Below are the code and all the weights of a small trained network. Each question names an input and a class and asks about switching units off, where a switched-off unit gives its printed mean instead of its output.

import numpy as np


def w(rows, s, z=0):
    codes = np.array(rows[::2]) - 128.0
    scale = np.full(codes.shape[1], s)
    scale[-1] = z or s
    return codes * scale


def norm(h):
    return h / np.sqrt((h * h).mean(-1, keepdims=True) + 1e-5)


def f(y):
    return y / 2 * (1 + np.tanh(0.7978845608 * (y + 0.044715 * y**3)))


def log_softmax(a):
    a = a - a.max(-1, keepdims=True)
    return a - np.log(np.exp(a).sum(-1, keepdims=True))


def net(x, mask):
    res = np.array(x, float).reshape(1, 3) / 4 @ E
    u = 0
    for l in range(2):
        y = f(norm(res) @ A[l][:, :-1].T + A[l][:, -1])
        res = res + np.where(mask[u : u + 7], y, B[l][:, -1]) @ B[l][:, :-1]
        u += 7
    return log_softmax(norm(res)[-1] @ U[:, :-1].T + U[:, -1])


A, B = {}, {}
E = w([
[144,187,117],'x0',
[73,223,4],'x1',
[161,3,24],'x2',
],0.0041)
A[0] = w([
[72,232,254,76],'L0N0',
[56,161,164,75],'L0N1',
[26,184,19,142],'L0N2',
[209,67,56,192],'L0N3',
[56,171,167,3],'L0N4',
[172,97,208,118],'L0N5',
[34,38,224,109],'L0N6',
],0.0072,0.0055)
B[0] = w([
[235,118,69,253],'L0N0',
[199,177,47,131],'L0N1',
[91,124,254,248],'L0N2',
[127,34,118,236],'L0N3',
[153,110,226,111],'L0N4',
[107,87,101,174],'L0N5',
[88,159,70,185],'L0N6',
],0.0083,0.004)
A[1] = w([
[144,165,1,165],'L1N0',
[86,56,117,72],'L1N1',
[142,2,123,101],'L1N2',
[115,151,68,2],'L1N3',
[57,183,49,184],'L1N4',
[122,146,69,20],'L1N5',
[81,97,167,43],'L1N6',
],0.011,0.004)
B[1] = w([
[134,96,202,166],'L1N0',
[187,108,66,188],'L1N1',
[53,12,24,255],'L1N2',
[91,198,217,110],'L1N3',
[1,79,184,136],'L1N4',
[103,203,159,112],'L1N5',
[187,221,52,140],'L1N6',
],0.0065,0.0069)
U = w([
[76,162,64,3],'0',
[164,120,161,245],'1',
[80,7,49,253],'2',
[20,165,199,202],'3',
[133,172,130,19],'4',
],0.013,0.006)

Each question gives the input, the list of numbers given to net, and the class t.
The units are the neurons (one row each of A and B). Each row of codes is followed by its name. A weight is (code - 128) times the scale printed after its matrix; where a second scale follows, it is the last column's (A, B and U).
mask holds one flag per neuron, layer by layer. A switched-off neuron (its flag False) gives its mean, the last column of its row in B, instead of its output. The means were averaged over made-up inputs and are rounded, as every weight is.
A unit's drop is (log p(t) with every unit on - log p(t) with that unit switched off) / (log p(t) with every unit on - log p(t) with every unit switched off).
The circuit of an input: a set's keep is (log p(t) with only the set's units on - log p(t) with every unit switched off) / (log p(t) with every unit on - log p(t) with every unit switched off). Starting from the 12 units with the biggest drops (on a tie, the unit counted first), units are removed one at a time, each time the one whose removal leaves the highest keep (on an exact tie, the one counted first), for as long as the keep stays at least 0.8.
units of the circuit, in order: the units of the circuit, biggest drop first
most important unit: the unit with the biggest drop
top k neurons: the k neurons with the biggest drops, biggest first
drop of u: that unit's drop, to one decimal
input [7,-2,-4], class 4: most important unit => L1N2
input [-7,-1,-5], class 1: top 3 neurons => [L1N2; L0N0; L0N3]
input [5,2,-8], class 4: units of the circuit, in order => [L0N0; L0N3]
input [-5,-2,-1], class 3: top 3 neurons => [L0N6; L1N4; L0N3]
input [-4,0,-4], class 1: units of the circuit, in order => [L1N2; L0N3]
input [-6,-2,-8], class 1: units of the circuit, in order => [L0N0; L1N2]
input [1,-5,-4], class 1: top 2 neurons => [L0N3; L1N2]
input [-3,7,1], class 3: drop of L0N5 => 0.0
input [-4,2,-5], class 1: drop of L0N0 => 0.2
input [-2,7,0], class 3: drop of L0N5 => 0.0
